Here is a tiny trained network, its code and every weight. The questions are about switching its units off for an input and a class, where a switched-off unit gives its printed mean instead of its output.

import numpy as np


def w(rows, s, z=0):
    codes = np.array(rows[::2]) - 128.0
    scale = np.full(codes.shape[1], s)
    scale[-1] = z or s
    return codes * scale


def norm(h):
    return h / np.sqrt((h * h).mean(-1, keepdims=True) + 1e-5)


def f(y):
    return y / 2 * (1 + np.tanh(0.7978845608 * (y + 0.044715 * y**3)))


def log_softmax(a):
    a = a - a.max(-1, keepdims=True)
    return a - np.log(np.exp(a).sum(-1, keepdims=True))


def net(x, mask):
    res = np.array(x, float).reshape(1, 7) / 4 @ E
    u = 0
    for l in range(2):
        y = f(norm(res) @ A[l][:, :-1].T + A[l][:, -1])
        res = res + np.where(mask[u : u + 10], y, B[l][:, -1]) @ B[l][:, :-1]
        u += 10
    return log_softmax(norm(res)[-1] @ U[:, :-1].T + U[:, -1])


A, B = {}, {}
E = w([
[211,240,119],'x0',
[88,177,255],'x1',
[126,125,127],'x2',
[127,130,123],'x3',
[251,57,173],'x4',
[129,128,131],'x5',
[130,127,127],'x6',
],0.0053)
A[0] = w([
[111,208,73,187],'0.n0',
[89,70,146,129],'0.n1',
[208,57,216,87],'0.n2',
[55,170,187,156],'0.n3',
[128,125,192,2],'0.n4',
[159,198,195,136],'0.n5',
[202,77,186,103],'0.n6',
[140,138,55,147],'0.n7',
[50,14,178,172],'0.n8',
[6,176,128,171],'0.n9',
],0.012,0.0038)
B[0] = w([
[81,109,156,213],'0.n0',
[100,165,204,166],'0.n1',
[68,229,2,227],'0.n2',
[191,165,40,214],'0.n3',
[194,221,83,129],'0.n4',
[197,153,220,198],'0.n5',
[9,244,89,203],'0.n6',
[231,67,207,180],'0.n7',
[173,159,225,254],'0.n8',
[137,199,70,252],'0.n9',
],0.0078,0.0058)
A[1] = w([
[101,167,65,4],'1.n0',
[141,66,99,112],'1.n1',
[102,127,105,88],'1.n2',
[233,52,120,22],'1.n3',
[196,123,157,133],'1.n4',
[130,168,248,169],'1.n5',
[134,55,116,115],'1.n6',
[162,158,77,25],'1.n7',
[131,69,91,85],'1.n8',
[184,144,83,109],'1.n9',
],0.016,0.0041)
B[1] = w([
[67,199,152,189],'1.n0',
[253,140,56,146],'1.n1',
[86,201,176,127],'1.n2',
[178,191,121,194],'1.n3',
[189,153,251,176],'1.n4',
[211,73,154,255],'1.n5',
[215,136,63,147],'1.n6',
[59,149,177,167],'1.n7',
[219,166,111,139],'1.n8',
[122,184,203,185],'1.n9',
],0.0077,0.0072)
U = w([
[12,166,20,120],'0',
[132,119,121,218],'1',
[131,125,116,179],'2',
[133,119,125,138],'3',
[209,137,60,2],'4',
[123,61,226,15],'5',
],0.011,0.0041)

Each question gives the input, the list of numbers given to net, and the class t.
The units are the neurons (one row each of A and B). Each row of codes is followed by its name. A weight is (code - 128) times the scale printed after its matrix; where a second scale follows, it is the last column's (A, B and U).
mask holds one flag per neuron, layer by layer. A switched-off neuron (its flag False) gives its mean, the last column of its row in B, instead of its output. The means were averaged over made-up inputs and are rounded, as every weight is.
A unit's drop is (log p(t) with every unit on - log p(t) with that unit switched off) / (log p(t) with every unit on - log p(t) with every unit switched off).
The circuit of an input: a set's keep is (log p(t) with only the set's units on - log p(t) with every unit switched off) / (log p(t) with every unit on - log p(t) with every unit switched off). Starting from the 12 units with the biggest drops (on a tie, the unit counted first), units are removed one at a time, each time the one whose removal leaves the highest keep (on an exact tie, the one counted first), for as long as the keep stays at least 0.8.
units of the circuit, in order: the units of the circuit, biggest drop first
most important unit: the unit with the biggest drop
k most important neurons: the k neurons with the biggest drops, biggest first
top k neurons in layer l: the k neurons of layer l with the biggest drops, biggest first
drop of u: that unit's drop, to one decimal
input [-4,6,2,4,8,-6,-4], class 0: units of the circuit, in order => [0.n2 0.n6]
input [5,4,7,2,8,3,4], class 0: 3 most important neurons => [0.n2 0.n6 0.n8]
input [8,-7,3,-8,0,-3,-2], class 5: units of the circuit, in order => [1.n4 0.n7 0.n2]
input [-5,6,-2,2,-5,1,4], class 4: top 2 neurons in layer 0 => [0.n8 0.n2]
input [8,5,-1,-4,-4,-4,4], class 5: top 4 neurons in layer 0 => [0.n5 0.n2 0.n6 0.n0]
input [8,-6,-4,8,3,6,6], class 5: most important unit => 1.n4
input [6,1,4,-3,6,-3,0], class 0: 3 most important neurons => [0.n2 0.n6 0.n8]
input [7,1,-1,-4,-5,6,0], class 5: 3 most important neurons => [0.n2 0.n5 0.n6]
input [4,4,5,-3,5,0,5], class 0: top 2 neurons in layer 0 => [0.n2 0.n6]
input [8,-1,-1,-4,-6,1,4], class 5: top 4 neurons in layer 0 => [0.n2 0.n6 0.n7 0.n5]
input [-7,-6,-1,-3,-5,-5,-3], class 5: units of the circuit, in order => [0.n3 0.n2]
input [-4,6,-1,7,6,-4,-2], class 0: 4 most important neurons => [0.n2 0.n6 0.n7 1.n4]
input [2,-1,8,0,8,-5,-7], class 0: drop of 0.n3 => 0.0
input [1,4,3,8,4,4,2], class 0: drop of 0.n2 => 0.7
input [7,-4,1,-1,-3,3,0], class 5: drop of 0.n3 => 0.1
